Below is a small trained network, with its code and all its weights. Each question gives an input and a class and asks what happens when units are switched off, that is, made to give their printed mean instead of their output.

import numpy as np


def w(rows, s, z=0):
    codes = np.array(rows[::2]) - 128.0
    scale = np.full(codes.shape[1], s)
    scale[-1] = z or s
    return codes * scale


def f(y):
    return np.maximum(y, 0)


def log_softmax(a):
    a = a - a.max(-1, keepdims=True)
    return a - np.log(np.exp(a).sum(-1, keepdims=True))


def net(x, mask):
    res = np.array(x, float).reshape(1, 7) / 4 @ E
    y = f(res @ A[0][:, :-1].T + A[0][:, -1])
    res = res + np.where(mask, y, B[0][:, -1]) @ B[0][:, :-1]
    return log_softmax(res[-1] @ U[:, :-1].T + U[:, -1])


A, B = {}, {}
E = w([
[108,125,154,103,204,151,114,146],'x0',
[124,122,219,122,132,163,128,196],'x1',
[146,140,61,169,138,94,178,137],'x2',
[20,111,134,157,148,112,72,166],'x3',
[132,202,101,156,62,136,139,145],'x4',
[132,200,117,7,125,97,142,144],'x5',
[93,77,117,113,80,171,174,156],'x6',
],0.015)
A[0] = w([
[152,120,134,9,110,155,112,82,101],'neuron 0',
[55,108,134,139,83,173,171,235,171],'neuron 1',
[187,223,118,70,117,122,182,111,156],'neuron 2',
[117,123,162,135,235,153,81,163,206],'neuron 3',
[202,235,65,108,98,94,181,86,148],'neuron 4',
[154,133,105,27,145,152,69,115,215],'neuron 5',
[109,179,79,112,198,30,109,143,124],'neuron 6',
[144,91,205,34,151,240,107,90,182],'neuron 7',
[154,142,77,195,74,100,102,5,175],'neuron 8',
[132,153,238,127,142,173,58,181,132],'neuron 9',
[115,99,153,126,189,97,99,114,169],'neuron 10',
[95,88,35,217,116,107,142,129,255],'neuron 11',
[77,110,200,182,110,229,104,212,220],'neuron 12',
],0.011,0.0062)
B[0] = w([
[50,111,178,65,59,192,183,19,207],'neuron 0',
[109,83,41,69,101,163,154,195,209],'neuron 1',
[227,203,167,53,51,95,123,126,228],'neuron 2',
[165,149,177,119,244,85,142,140,230],'neuron 3',
[189,187,106,116,25,79,122,120,247],'neuron 4',
[57,198,166,85,123,154,166,50,215],'neuron 5',
[68,214,60,99,203,43,139,64,206],'neuron 6',
[101,111,254,118,110,191,164,79,246],'neuron 7',
[172,89,52,195,103,167,56,9,241],'neuron 8',
[123,86,209,119,137,73,17,154,228],'neuron 9',
[106,157,115,190,224,126,181,128,196],'neuron 10',
[144,109,41,168,114,179,153,106,247],'neuron 11',
[168,42,84,63,143,180,46,211,251],'neuron 12',
],0.0086,0.018)
U = w([
[194,187,116,111,44,79,152,125,138],'0',
[125,95,63,137,116,165,212,204,174],'1',
[67,132,188,95,87,170,196,88,104],'2',
[151,98,60,245,101,138,126,68,250],'3',
[107,113,120,103,118,137,76,214,145],'4',
[174,105,202,149,183,130,127,159,24],'5',
[73,191,85,123,182,43,149,106,9],'6',
],0.013,0.0019)

Each question gives the input, the list of numbers given to net, and the class t.
The units are the neurons (one row each of A and B). Each row of codes is followed by its name. A weight is (code - 128) times the scale printed after its matrix; where a second scale follows, it is the last column's (A, B and U).
mask holds one flag per neuron, in row order. A switched-off neuron (its flag False) gives its mean, the last column of its row in B, instead of its output. The means were averaged over made-up inputs and are rounded, as every weight is.
A unit's drop is (log p(t) with every unit on - log p(t) with that unit switched off) / (log p(t) with every unit on - log p(t) with every unit switched off).
The circuit of an input: a set's keep is (log p(t) with only the set's units on - log p(t) with every unit switched off) / (log p(t) with every unit on - log p(t) with every unit switched off). Starting from the 12 units with the biggest drops (on a tie, the unit counted first), units are removed one at a time, each time the one whose removal leaves the highest keep (on an exact tie, the one counted first), for as long as the keep stays at least 0.8.
units of the circuit, in order: the units of the circuit, biggest drop first
most important unit: the unit with the biggest drop
k most important neurons: the k neurons with the biggest drops, biggest first
drop when u is switched off: that unit's drop, to one decimal
input [4,8,4,6,-4,-5,2], class 4: units of the circuit, in order	[neuron 12]
input [-3,-4,5,-3,0,-1,-1], class 3: 2 most important neurons	[neuron 8; neuron 11]
input [6,6,-7,5,1,4,4], class 4: 3 most important neurons	[neuron 12; neuron 1; neuron 9]
input [-3,7,4,3,-3,-3,-3], class 4: 2 most important neurons	[neuron 12; neuron 7]
input [-8,0,0,2,1,-3,7], class 1: 2 most important neurons	[neuron 1; neuron 12]
input [1,6,2,-5,-3,-2,5], class 4: units of the circuit, in order	[neuron 12; neuron 1]
input [8,8,-1,-3,6,3,1], class 4: 2 most important neurons	[neuron 12; neuron 9]
input [0,3,1,1,-2,-6,4], class 1: 2 most important neurons	[neuron 1; neuron 11]
input [3,6,3,0,3,0,-8], class 5: 2 most important neurons	[neuron 9; neuron 5]
input [7,5,5,-8,0,6,4], class 2: 4 most important neurons	[neuron 0; neuron 7; neuron 5; neuron 8]
input [-3,-1,-7,-1,5,-2,8], class 1: 2 most important neurons	[neuron 9; neuron 1]
input [-3,7,-6,3,5,-7,-7], class 4: drop when neuron 12 is switched off	1.2
input [-3,7,-7,-2,-7,-7,4], class 5: drop when neuron 3 is switched off	0.1
input [-4,-1,4,-5,-2,-1,8], class 3: most important unit	neuron 11
input [-4,-2,-8,7,6,3,-3], class 4: drop when neuron 4 is switched off	0.0
